Below are the code and all the weights of a small trained network. Each question names an input and a target symbol and asks about switching units off, where a switched-off unit gives its printed mean instead of its output.

import numpy as np


def w(rows, s, z=0):
    codes = np.array(rows[::2]) - 128.0
    scale = np.full(codes.shape[1], s)
    scale[-1] = z or s
    return codes * scale


def norm(h):
    return h / np.sqrt((h * h).mean(-1, keepdims=True) + 1e-5)


def f(y):
    return y / 2 * (1 + np.tanh(0.7978845608 * (y + 0.044715 * y**3)))


def softmax(a):
    e = np.exp(a - a.max(-1, keepdims=True))
    return e / e.sum(-1, keepdims=True)


def log_softmax(a):
    a = a - a.max(-1, keepdims=True)
    return a - np.log(np.exp(a).sum(-1, keepdims=True))


def net(x, mask):
    ids = ['αβδεζηθλπστψω'.index(c) for c in x.split()]
    T = len(ids)
    res = E[ids] + P[:T]
    u = 0
    for l in range(2):
        r = norm(res)
        for j in range(2):
            rows = slice(2 * j, 2 * j + 2)
            q, k, v = (r @ M[l][rows].T for M in (Q, K, V))
            z = softmax(np.where(np.tri(T) > 0, q @ k.T / 2**0.5, -1e9)) @ v
            o = O[l][rows]
            res = res + np.where(mask[u + j], z, o[:, -1]) @ o[:, :-1]
        u += 2
        y = f(norm(res) @ A[l][:, :-1].T + A[l][:, -1])
        res = res + np.where(mask[u : u + 12], y, B[l][:, -1]) @ B[l][:, :-1]
        u += 12
    return log_softmax(norm(res)[-1] @ U[:, :-1].T + U[:, -1])


Q, K, V, O, A, B = {}, {}, {}, {}, {}, {}
E = w([
[65,252,116,200,71],'α',
[167,11,76,148,149],'β',
[153,47,182,143,205],'δ',
[119,64,179,78,191],'ε',
[155,192,137,132,81],'ζ',
[140,210,22,113,180],'η',
[149,142,183,142,212],'θ',
[118,78,185,76,190],'λ',
[100,219,94,206,72],'π',
[188,104,25,205,151],'σ',
[123,22,131,70,184],'τ',
[110,97,80,38,183],'ψ',
[121,190,54,59,188],'ω',
],0.015)
P = w([
[57,95,128,76,21],'0',
[121,89,106,86,223],'1',
[252,165,233,158,157],'2',
[42,82,122,118,178],'3',
[241,125,204,231,135],'4',
[18,87,120,138,196],'5',
],0.013)
Q[0] = w([
[182,131,100,107,60],'0.h0',
[120,124,195,179,192],'0.h0',
[136,106,71,116,164],'0.h1',
[5,121,82,172,92],'0.h1',
],0.019)
K[0] = w([
[184,152,154,97,71],'0.h0',
[71,116,88,114,140],'0.h0',
[132,94,101,108,212],'0.h1',
[4,133,145,187,135],'0.h1',
],0.022)
V[0] = w([
[196,150,207,146,180],'0.h0',
[81,185,101,1,231],'0.h0',
[157,223,92,22,33],'0.h1',
[155,83,38,135,15],'0.h1',
],0.0082)
O[0] = w([
[149,212,104,123,129,77],'0.h0',
[205,10,46,239,114,245],'0.h0',
[76,65,90,253,54,89],'0.h1',
[45,148,214,148,149,68],'0.h1',
],0.0056,0.011)
A[0] = w([
[187,160,152,96,101,167],'0.n0',
[124,200,124,148,135,77],'0.n1',
[224,176,255,180,87,153],'0.n2',
[86,95,143,71,79,255],'0.n3',
[147,148,75,101,127,80],'0.n4',
[177,146,118,167,67,88],'0.n5',
[205,73,238,147,122,99],'0.n6',
[70,154,157,93,199,238],'0.n7',
[204,179,211,229,143,148],'0.n8',
[119,210,122,213,127,12],'0.n9',
[127,143,83,63,95,82],'0.n10',
[131,118,133,83,131,125],'0.n11',
],0.015,0.0031)
B[0] = w([
[158,119,159,194,63,149],'0.n0',
[149,133,146,105,108,123],'0.n1',
[252,72,69,181,166,210],'0.n2',
[137,119,80,155,60,178],'0.n3',
[89,155,123,101,148,151],'0.n4',
[142,177,205,171,131,159],'0.n5',
[142,156,89,193,116,253],'0.n6',
[88,146,66,111,104,173],'0.n7',
[168,116,44,176,90,224],'0.n8',
[137,67,110,71,159,148],'0.n9',
[129,171,171,119,85,125],'0.n10',
[153,142,107,109,122,151],'0.n11',
],0.023,0.0072)
Q[1] = w([
[253,192,139,44,157],'1.h0',
[107,194,82,187,121],'1.h0',
[138,88,110,147,204],'1.h1',
[71,126,91,124,80],'1.h1',
],0.018)
K[1] = w([
[209,179,252,154,62],'1.h0',
[133,60,111,70,128],'1.h0',
[157,70,172,178,134],'1.h1',
[93,131,124,160,190],'1.h1',
],0.016)
V[1] = w([
[253,180,80,172,93],'1.h0',
[69,209,115,253,193],'1.h0',
[57,164,2,50,212],'1.h1',
[146,147,11,168,169],'1.h1',
],0.02)
O[1] = w([
[109,52,211,44,92,182],'1.h0',
[254,169,102,80,76,99],'1.h0',
[165,238,185,231,98,94],'1.h1',
[181,169,219,94,143,252],'1.h1',
],0.015,0.02)
A[1] = w([
[158,87,108,177,2,180],'1.n0',
[172,78,97,204,92,98],'1.n1',
[191,93,126,124,117,147],'1.n2',
[128,147,127,143,142,93],'1.n3',
[107,129,92,185,154,81],'1.n4',
[109,132,142,165,184,69],'1.n5',
[83,167,158,86,121,239],'1.n6',
[111,163,153,130,99,245],'1.n7',
[131,95,151,127,179,75],'1.n8',
[104,86,140,140,116,202],'1.n9',
[126,177,85,151,144,243],'1.n10',
[174,150,140,101,64,253],'1.n11',
],0.029,0.0039)
B[1] = w([
[148,2,62,77,225,247],'1.n0',
[93,206,68,74,135,232],'1.n1',
[168,132,124,144,64,237],'1.n2',
[124,109,150,131,136,133],'1.n3',
[176,109,191,105,109,155],'1.n4',
[110,106,72,105,150,163],'1.n5',
[86,132,142,86,73,167],'1.n6',
[136,105,77,128,92,145],'1.n7',
[139,157,164,184,134,194],'1.n8',
[172,148,100,115,131,171],'1.n9',
[109,75,160,177,93,159],'1.n10',
[101,156,43,136,178,202],'1.n11',
],0.035,0.016)
U = w([
[140,56,167,184,120,89],'α',
[41,102,91,138,26,96],'β',
[93,227,81,64,65,119],'δ',
[119,164,191,89,112,193],'ε',
[147,52,51,89,143,161],'ζ',
[201,186,78,124,110,171],'η',
[142,141,136,13,37,2],'θ',
[131,155,195,85,112,191],'λ',
[126,47,149,191,88,62],'π',
[83,161,69,234,61,128],'σ',
[31,172,140,118,160,185],'τ',
[144,139,162,185,252,76],'ψ',
[242,165,191,179,133,90],'ω',
],0.016,0.0048)

Each question gives the input, a string of symbols that net reads in full, and the target symbol t.
The units are the heads (2 rows each of Q, K, V and O) and the neurons (one row each of A and B). Each row of codes is followed by its name. A weight is (code - 128) times the scale printed after its matrix; where a second scale follows, it is the last column's (O, A, B and U).
mask holds one flag per unit, layer by layer, with each layer's heads first. A switched-off unit (its flag False) gives its mean, the last column of its rows in O or B, instead of its output. The means were averaged over made-up inputs and are rounded, as every weight is.
A unit's drop is (log p(t) with every unit on - log p(t) with that unit switched off) / (log p(t) with every unit on - log p(t) with every unit switched off).
The circuit of an input: a set's keep is (log p(t) with only the set's units on - log p(t) with every unit switched off) / (log p(t) with every unit on - log p(t) with every unit switched off). Starting from the 12 units with the biggest drops (on a tie, the unit counted first), units are removed one at a time, each time the one whose removal leaves the highest keep (on an exact tie, the one counted first), for as long as the keep stays at least 0.8.
circuit, biggest first: the units of the circuit, biggest drop first
unit that matters most: the unit with the biggest drop
k most important neurons: the k neurons with the biggest drops, biggest first
k most important neurons of layer l: the k neurons of layer l with the biggest drops, biggest first
which heads matter: for each layer, one digit per head in row order, 1 if its drop is at least 0.15 and else 0, layers parted by /
input δ ψ π ψ ψ η, target ψ: which heads matter : 10 / 11
input ψ α ω σ ω η, target σ: which heads matter : 00 / 11
input ζ θ π ψ ω β, target ψ: 2 most important neurons of layer 0 : [0.n2 0.n6]
input ψ δ ω τ β σ, target τ: which heads matter : 11 / 10
input β ψ τ τ ψ δ, target τ: 3 most important neurons of layer 1 : [1.n0 1.n6 1.n5]
input τ λ ω τ, target λ: which heads matter : 01 / 10
input θ ε ζ δ, target ε: unit that matters most : 0.h1
input τ ψ ω σ η ψ, target σ: which heads matter : 00 / 01
input σ θ ψ τ τ τ, target τ: 2 most important neurons : [0.n2 0.n7]
input σ δ τ η, target δ: circuit, biggest first : [1.n0 0.n2]
input τ ω ψ ψ ψ, target δ: 3 most important neurons : [1.n1 0.n6 1.n0]
input σ ψ ω σ ω ψ, target σ: which heads matter : 10 / 01
input ζ δ ω σ, target δ: 4 most important neurons : [0.n2 0.n7 1.n0 0.n9]
input α σ ζ η τ ψ, target η: unit that matters most : 1.h0
input θ ψ ω π ψ τ, target π: 4 most important neurons : [0.n8 0.n7 0.n2 0.n6]
input ω ψ λ σ σ δ, target σ: circuit, biggest first : [0.n2 1.n0 1.h0 0.n6]
input ω ψ ω ω σ ω, target ω: circuit, biggest first : [1.n0 1.n1 1.h1]
input θ σ θ ψ λ ζ, target ψ: which heads matter : 10 / 10
input ψ ψ η τ ω β, target τ: which heads matter : 11 / 11
input π τ δ ω σ ψ, target ω: unit that matters most : 0.h0
input ω θ λ α ε σ, target α: which heads matter : 10 / 10
input ζ ε λ ψ, target ε: which heads matter : 11 / 00
input ζ ω δ ω, target ω: 3 most important neurons : [0.n6 1.n0 1.n1]
input σ τ σ ψ, target τ: which heads matter : 10 / 10
input ψ ε η τ, target ε: 4 most important neurons : [0.n11 0.n2 1.n0 0.n7]
input ψ η β δ, target η: 2 most important neurons : [0.n2 1.n0]
